Each row is followed by its class.
[ -78  -73 -108  148  210 -114  231  266  326  347 -112 -115  337  108
   42   77  421   78 -434  100  416  265  386  -64   88 -161  256 -205
  288  432 -351 -282   -2   71  -83 -582 -211  467]
metor
[ 226  -66 -243 -176   -2  335    8  -19  136   54   14   60  205  151
  -41   88   66  287 -154  -32  334  138  -52 -177  -43   -7   49  -99
  433   -3   39 -242   -2   65   76 -288 -227  105]
petaz
[ -65   17  -80  899   22  221   45  -22    6   33   87 -335   48  -45
 -170 -348  -69  -91 -178 -225  239  162  217  125  238   67   57  242
  231  138 -110 -151  143  120  -32 -136 -160 -362]
mos
[  65  -52 -196 -297  121  129 -305 -217 -151 -270   86 -101  -93  190
   13  171 -270  257  145  -84  331  226 -577 -266  289 -206  177 -383
  562  -83   70   76  -35 -187  250  -72   32 -209]
duze
[ 108  -28  109  356   85   34 -117  368 -286  -53   50  131 -129 -213
 -154   21 -316 -183 -113  -67  -34  144   90   40   17  -35   -7   97
  491  -36  163   85  163  273  238  -30 -270 -595]
safak
[-144  110 -134  483   -6  154   59  506  162  298   87  123  159  152
   -5 -238  415 -123 -334    9  311    4  102  155   88   47  128  -78
  -85  255 -145 -297  193 -122 -217 -467 -435  138]
duze
[ 131  -98   29  253  143   50  358  268  179  403   53  236  465   39
  -63    8  452   15 -452   61  297  -94  236  149 -100   94  151 -279
  117  254 -214 -335   44   89 -219 -299 -293  449]
bizu
[ 228 -216   74  336  120  351 -177  270 -234 -137   31  218   56  142
  165  143 -189  113 -107   83  326  267  -71  -97   49  -11  129 -317
  310  -33  298   77  127  217  187  -91 -230 -471]
mos
[-308   23  -29 -133 -147 -136   33  -37  194  -24  -92 -353  233  232
 -147   48   30  337  -83  -10  212 -102   59  -99  343 -299  261   11
  436  415 -164  107  261 -362  -28 -439 -193  199]
metor
[ 114  -15  -46  774  151  123  331  -75   20  151   23   21  291   98
   87 -155   71  -41 -370   17  696  136  211   94  211  -49   27 -219
  170  330 -157 -567  -49  271  -34 -259 -419 -211]
petaz
[   6  -34 -299  123   22   60  290   20  334  409   77  246  312  -40
  -92 -165  656  -14 -398   60  353  -57  103   70 -237   50   65 -122
   25  238 -208 -280  -12  113  -93   -9 -270  382]
petaz
[ -44  136 -190 -226  -91  356 -127  681  214  176   87  261  100  128
   76   16  373  211 -120  198  247  158  -32  103 -173  156  302   80
  100  224    0 -159  368    0  -32 -545 -559  151]
duze
[ 171   -3  216   21  -38  -23  -36  221  -69  -78   45  207  -89  -11
 -149   82   86  185 -102   29   74  142   73 -118  -74 -151  259 -246
  489  170  259  -24  184   28    5 -508 -188 -108]
duze
[ 213   44 -294   11  -75  178   88  -47  152   56  150   59  254   77
 -133 -148   45   51  -79  -44  244 -109  -60  -39 -109   -5  177   20
  456   34  142  -76  155   97   50  -66 -234 -257]
zir
[  50 -219 -107  548  236  448   30  379   20  595    6  272  150  -21
 -306  -18  372 -357 -525   93  512  198   75   96 -136  235  122 -188
    3  353  -37 -485   62  515  -95 -501 -637   -7]
nivir
[  12   30 -179  511  163   75  294   42  207  279 -250   76   61  -27
 -233   -3  529 -114 -549  -49  308  259  469   15   10  -33  236 -207
  252  306 -134 -295    2   73   -2 -458 -362  200]
Gize
[ 111  -77 -177  158   11  396   79 -167   45  -94  -15 -322  288  298
  -70  135 -226  240   -7  -41  704  -95   -3  -28  366  -35  235 -226
  489  331  120 -250  -15  -35  -50 -323 -350 -222]
mos
[-186  133 -153 -153   -8   23  283  216  403  198 -158  116  416  167
  274   93  649  315 -288  257  359  250  404  -51  -29   82   -9 -127
 -106  207 -321 -215  127  118 -133 -508 -485  533]
bizu
[ 280 -119 -257 -179  142  144  -62  398  264  221 -167   61  108   51
   19  119  310  -41 -127  101  373  126  368   53 -253  169  186  -60
  207   89   12 -160   27  376   62 -226 -464    7]
nivir
[ -37  187 -187 -236 -122 -127  300  226  278  338   98  308  293   20
    9 -126  707  158 -127  125  280   30  418  131 -241  176 -117  111
   12   -1 -238 -304   85  171 -144 -202 -444  473]
duze
[  22  148 -336 -107  -24 -100  177 -467  -65   47  176 -249  313  280
   40  108  243  243 -218   90  413  365    7 -228  237 -172  169 -371
  267   18   33 -136  -62  -26  152 -249 -121  -94]
Gize
[-255  234 -150  146  120  -47  116  522  270  231  -52  368   96  -10
  387 -284  584  173 -274  175   94  324  145  -37  -21  116   61  -83
 -267  205 -406 -136  218 -255  -51 -100 -194  505]
safak
[ 114  -74  -62 -137   44  366 -178   78  -86   45 -109   75   68  146
 -208  360  122  257 -150   57  403  272 -131 -263    9 -151  146 -295
  558  174  110    1  163   93  176 -456 -338   -1]
nivir
[-126  119  -10 -108 -149  250  150 -179   27  -32   77 -332  434  493
  -61  118  156  207 -134   29  349   59 -121 -288  296 -319   42 -170
  518   49   20 -176   46 -234  -20 -864 -315   46]
safak
[ 159  -96 -292  235   64  370   12  360  287  206   16   45  103   26
 -133 -115  246  -64 -158  -15  305   -7  102   96  -78   40  253  -24
  305  274   83 -169  155   84  -29 -172 -381  -88]
nivir
[ 133    8 -168  396   75  196  118  236   36  301  -10  165  -42 -168
 -162  -33  374 -106 -350   21  183   88  383  211 -200   97  221  -58
  124  276 -135  -84  131  174   27    1 -372  111]
zir
[-255  261 -180  -79  -85 -282  263  140   46  228 -107  244   86  107
  -57   25  673  103 -360  209   39  387  270  -12  103 -159   86 -209
  -50  292 -108 -222  183 -279   72 -524 -320  352]
safak
[  13  107   65  160 -126  -69    9   82  -81 -100  202 -206  111  120
   20 -116   19  261  -15  -72  120  119  -62  -53  290 -162   23 -132
  299  -26   93 -108  196 -181    7 -225 -122 -203]
mos
[ -76   31  -34  202  204 -114   61  385  218  467  113  534  328   -7
  -15 -179  317 -204 -334   66   56   11 -120  -14  -78  168  -14  -82
 -121   -1  -96 -333    3  136  -86 -261 -469  184]
safak
[ 333  -18 -238  256   97   72  314 -535   32  109  118 -160  385  203
 -138   89   51   31  -64 -111  508   -1  189  -28  229  -76  -84 -223
  329  -33   -6 -360 -243  200   -5  -51  -95 -213]
zir
[-281   61  211   -2   80 -487  328  301  286  234 -290  300  372   47
  156  113  550    4 -450  268   54  201  493 -195 -184 -106  131 -315
 -104  383 -296  248   99   78 -218 -544 -152  468]
Gize
[ -69  153 -482  -76  -32  422   48  -49   16  476   19  267  196  275
 -132  135  630  -70 -412  251  525  364   49  -40  -75   51  146 -251
   56  169  142 -397   40  143  126 -543 -630   33]
petaz
[ -95   46 -179  -44   88 -206  117 -172    4  154  -21   13  430  296
  120  124   25  204 -287  112  414   36  108 -152  285 -245  147 -165
  304   29  -42  -68  -33  -25  122 -153 -401   81]
duze
[ 113  -72 -127  -90   36  -10  112  302    9  160  158  133  293  139
   29  103  194  190 -272  158  446   76   96  -61  -87   18  264 -330
  288  184   19 -148  144  178  -14 -317 -454  220]
metor
[ 185 -171   64  440   16  168  162   -4  -65  -45   59 -171  254   12
 -105  -26  -11   -9 -296  -11  263   17   87  -63  -27 -110  136 -220
  436  261   17  -42   82  119  -53 -289 -131 -217]
bizu
[ -76  118 -217  148  -63  166  215  333  201  310 -148  113  125   61
 -301  -68  596 -136 -462   47  191  115  113  -73  -88 -174  115  -99
  135  371 -141 -341  253 -122  -93 -652 -302  183]
duze
[  91  -20 -124 -459  117 -290  229  270  339  310  166  268  260 -119
  272  -54  569  208 -139  213  147  -46  249  205 -339  129  166 -204
   80   94 -332  -14   74  147 -163   66 -194  635]
bizu
[   8  -78  -13 -183  -19   27 -120  622  146    1   -6  268   68   33
  100  167  249   82  -72  153   99  249   88  -89 -172  105  102 -273
   61   93   39   50  169  189   -8 -352 -319   -1]
Gize
[-142   71  -59   51  118  -86  349   33   83  308 -159  147  207  196
  100  203  801   68 -405  363  483  549  537  -21   17  -36  155 -526
   72  333  -32 -247   23  170  -82 -814 -579  398]
metor
[ 195  167 -466 -310   58  -45  183 -563  -74  -84  -21 -279   62  240
  189   95   85  312  -82   59  549  322  139  -66  177 -137  275 -304
  443  -52  -19  -92  -85   -5  294   66 -204  -10]
nivir
[-291  113 -250  138 -106    0  491 -131  258  564   -6  397  540   41
  -30 -177  802  111 -575  200  303   96   28   -5 -218   17  -83   92
  -93  162 -285 -325   96  -43 -194 -213 -409  712]
nivir
[   9  -53 -189  -94  -29  201   82  257  186  278 -188  454  251    6
   28    7  491  170 -246  179  229   57  135  124 -299  236  -26   21
  -92   87 -101 -106  263  119  -26  -42 -430  349]
mos
[  55 -127 -151  466   12  544 -200  101 -178  -75   38  -86   68  243
   77   38  109  197 -258    3  565  171 -228 -124  198  -86  121 -400
  208  177  116 -131  127 -104  124 -144 -230  -99]
bizu
[ 208 -285 -173  611  314  513  -69  139   84   82 -120  -33  169  237
  -31   25  -24   68 -164 -146  605  -26  210  -33  233  -30  174 -133
  344   88    0 -214  -49   74  114   96 -268   17]
petaz
[-137   84 -250 -101   21 -270  293  114  296  239 -111  155  200    3
   21  -52  603  213 -355  133  260  388  365 -137  -69  -19  182 -137
  102  245 -180 -181   90   36  -49 -303 -173  464]
bizu
[ -98  137  192  -15   49 -152  -36  379 -149 -248  -47  269  -63   97
  239   82 -175  336   21   98   67   44 -162  -65  306 -306   52 -103
  315   75    3  101  305 -387  125 -169 -285  -48]
bizu
[ -72   33  -30  463  209   98  289  339   78  411 -127  290  163   15
  112  -38  516  -34 -561  173  363  263  425  108  -29   26   91  -65
   44  221 -234 -364  109  130  -93 -505 -538  359]
safak
[ 271 -263 -158  150  169  477   40  439  320  500 -107  384  284 -104
 -246  112  210 -234 -279   34  227   68  307   50 -436  321   49   49
  176  214 -160 -202   57  551 -100 -222 -326   48]
metor
[-202  210  -13   17 -105 -319  124    3   45  -23  -58  -36   75  164
  189 -252  429  396 -165  122  344  304  -45 -180  216 -269   31 -115
  241  234  -94  -92  216 -419    5 -396 -331  200]
nivir
[-139   95 -331  104  -31  -75  332  -93  323  389  -56  154  214    7
 -205  -83  731   38 -313  100  235  174  444   62 -101  -28   58  -38
   36  333 -209 -277   83   -7 -163 -359 -218  452]
petaz
[ 201  -74  -80   14   81   81   70  -98  -95  -30   96 -170  296  227
  -63  120 -289   11 -212  -16  291  -19 -104 -124   82 -107  309 -283
  392   69  174  -32   33  131   23 -317  -66 -248]
petaz
[ -38  -16  -13  367  108   54  184 -291 -101 -110   22 -223  104   88
 -179    7 -112  218 -235 -143  367  257 -195 -230  280 -191  300 -206
  471  185  -83 -166   47 -168  -87 -378  143   89]
duze
[ 104    0   13    2  -20 -196  199  -68  -13 -150   62 -248  366  414
  239  169  157  546 -159   -5  614  185   78 -252  365 -371  -15 -249
  306  -17  -99 -145  -61 -138    4 -358 -127  232]
duze
[ 333  -25 -117 -441  -57  306 -182  242 -132 -296   28  -89   50  252
   40  308  -90  444  112    0  321  123 -178 -197   -3  -10  263 -257
  431 -147  163  -47  211  -86  228 -114 -136  -98]
petaz
[  -1 -145  118 -425  148 -154  -74  542  229   46  -16  178  163  103
  107  329   72  365 -118   97   36  150  128 -268   -6  -74  369 -291
  224  254 -234  182   61  -72   -4 -332   42  423]
Gize
[ 173 -189   77  539  194  217  246  376  276  431   -5  339  218 -153
 -317  -67   73 -233 -323  -46  104 -162  280  186 -123   81  138  118
  168  364  -68 -339  135  358 -249 -350 -265   -1]
zir
[ 130 -209  -13   40  134  116  -24  528   -8  116  -93  218   18  -42
  -72  149  104  -87 -283   74  397  140  -19   -7 -120   20  246 -383
  342  222  117 -148   44  276   82 -235 -512  -40]
mos
[ -65  -38  148  362    0  273   17  797  160  182 -217  362   37 -195
  -26  -51  326  -52 -342  148  -10  253  189   67 -324   48   87   71
   86  416  -23  -44  386  162  -62 -418 -376  129]
Gize
[-210  107   29   13  -45 -203   85  430  333  155   10  185   77   24
   87 -159  545  244 -143  102   63   39  373  -23   44  -91   50 -109
   -9  366 -302  -22  204 -171 -100 -335 -245  403]
mos
[   9  -58   57  278 -113  183   12  110  -22  -25  -61   87  128   13
 -308   64  142   -1 -228  -57  168   73 -200  -75   11 -261   67 -235
  544  298  110  -38  220  -55   92 -391 -233 -183]
safak
[ 113 -188  -61  378  -41  230  328  191   62  350 -239  331  188  -93
 -327   64  518 -124 -621  174  349  161  342   47 -356   55  197  -89
  158  395  270 -365  162  346 -171 -569 -434   88]
duze
[ 179 -130 -272    7  136  469  -45  270  207  261   -3  317  172  101
 -137   61  217  -19 -170  -16  218  -15 -190  -30 -173   42  325 -159
  263  107   -1 -113   49  -96    8   -1 -183  196]
duze
[  55  -58 -233  326  154  433   60  292   12  450   38  440  121  -55
  -23  -54  314  -80 -390  127  342  283  104   77 -194  326  106  -50
  -52   47   56 -294  116  399  -10  -68 -490   96]
zir
[ -85   23 -189   -1   55  -61  380   -3  141  394    8  228  347   91
    7  165  741  198 -609  236  380  290  188 -103 -107  -72  189 -416
   81  282 -287 -322   51    8 -180 -652 -311  676]
zir
[ -15  195 -266 -191  -17  -55  536  -72  421  510  119  258  558  137
   35  -64  790  199 -517  208  427  251   77  -62 -152   98  131 -171
   89  161 -228 -536   42   82 -292 -764 -493  487]
bizu
[ -43   -4  230 -155   69 -386   62   96  -35 -122  -10   94   78  134
  111  207  324  413 -142  106   87  422   11 -307  203 -369   11 -448
  306  124  -85   40   99 -171  141 -484  150  241]
metor
[-140  -86   54   51  137   22  150  400  117  311   19  233  160   39
 -255  150  376  -54 -513   93  125  179   -9 -173  -63 -100  279 -334
  131  373  -97 -131  114  110 -101 -744 -240  377]
Gize
[ 199 -112   11 -289   -6 -304   20 -103   -6 -258    3  -95   11  -55
   41  158  -52  269  119   34  164  127   83  -98 -102 -229  179 -252
  615   -1   83  223  158  169   49  -41  130 -108]
nivir
[ -48  -92   61  441  216   40  277  470  189  223  -72  225  275  -47
  -18  -36  234   25 -506   51  386  139  248  122  -33  128  292 -142
  242  344 -151 -219  200  272 -172 -541 -398  227]
petaz
[-133  -98  -33  562   27  422  -72   31  -73   38  -43  -55  279  159
  -15  -28 -275   15 -237  -28  262   56 -104 -106  249   74   47  -69
  117  203  -94 -156  113  -23   38 -164 -215 -193]
metor
[ -70  169 -171  247  -61  218 -198  136 -208 -113  210   96   67   77
  380 -206   35  322 -120   75  335  296 -276   51   52  273   24  -97
  -55  -95  -16    6  268  -37  109   78 -251 -110]
Gize
[  22  -90 -141 -382  -37 -232  326  152  438  338  -67  278  432   96
   46   44  628  191 -333  181  380  -50   44 -112 -180  -83  101 -234
   84  259 -131 -246   16   33 -163 -288 -270  408]
safak
[ -73   35  -50  210  -29  212 -129  254 -182  -67  146   18  101  107
  -97 -100 -198   25 -164   -7  248   58 -306  -22   99   -5  155    7
  349   19  307   12  340  135   79 -330 -386 -319]
bizu
[ -15 -369   -9  593  219  414  148  246   41  468 -101  228  110 -176
 -337   23  264 -343 -655   85  221  193  167   46 -249   74  213  -70
  203  367  114 -234    6  518  -58 -421 -389  121]
nivir
[ -23  -58 -122  461  133  400 -105  -71 -360  119  230 -119   83  143
   43   -5 -177  -43 -194   36  445   83 -197   -6  315  -11   21 -220
  208   90  -10 -226  -49  -34  158   12 -297 -253]
metor
[-215   82   96  195 -118 -203  153  108   46   63  -23  -79  348  268
   94  -50  212  300 -143   68  446   77  179 -134  376 -254   67 -173
  391  276  -58  -67  132 -291  -82 -362 -387   33]
zir
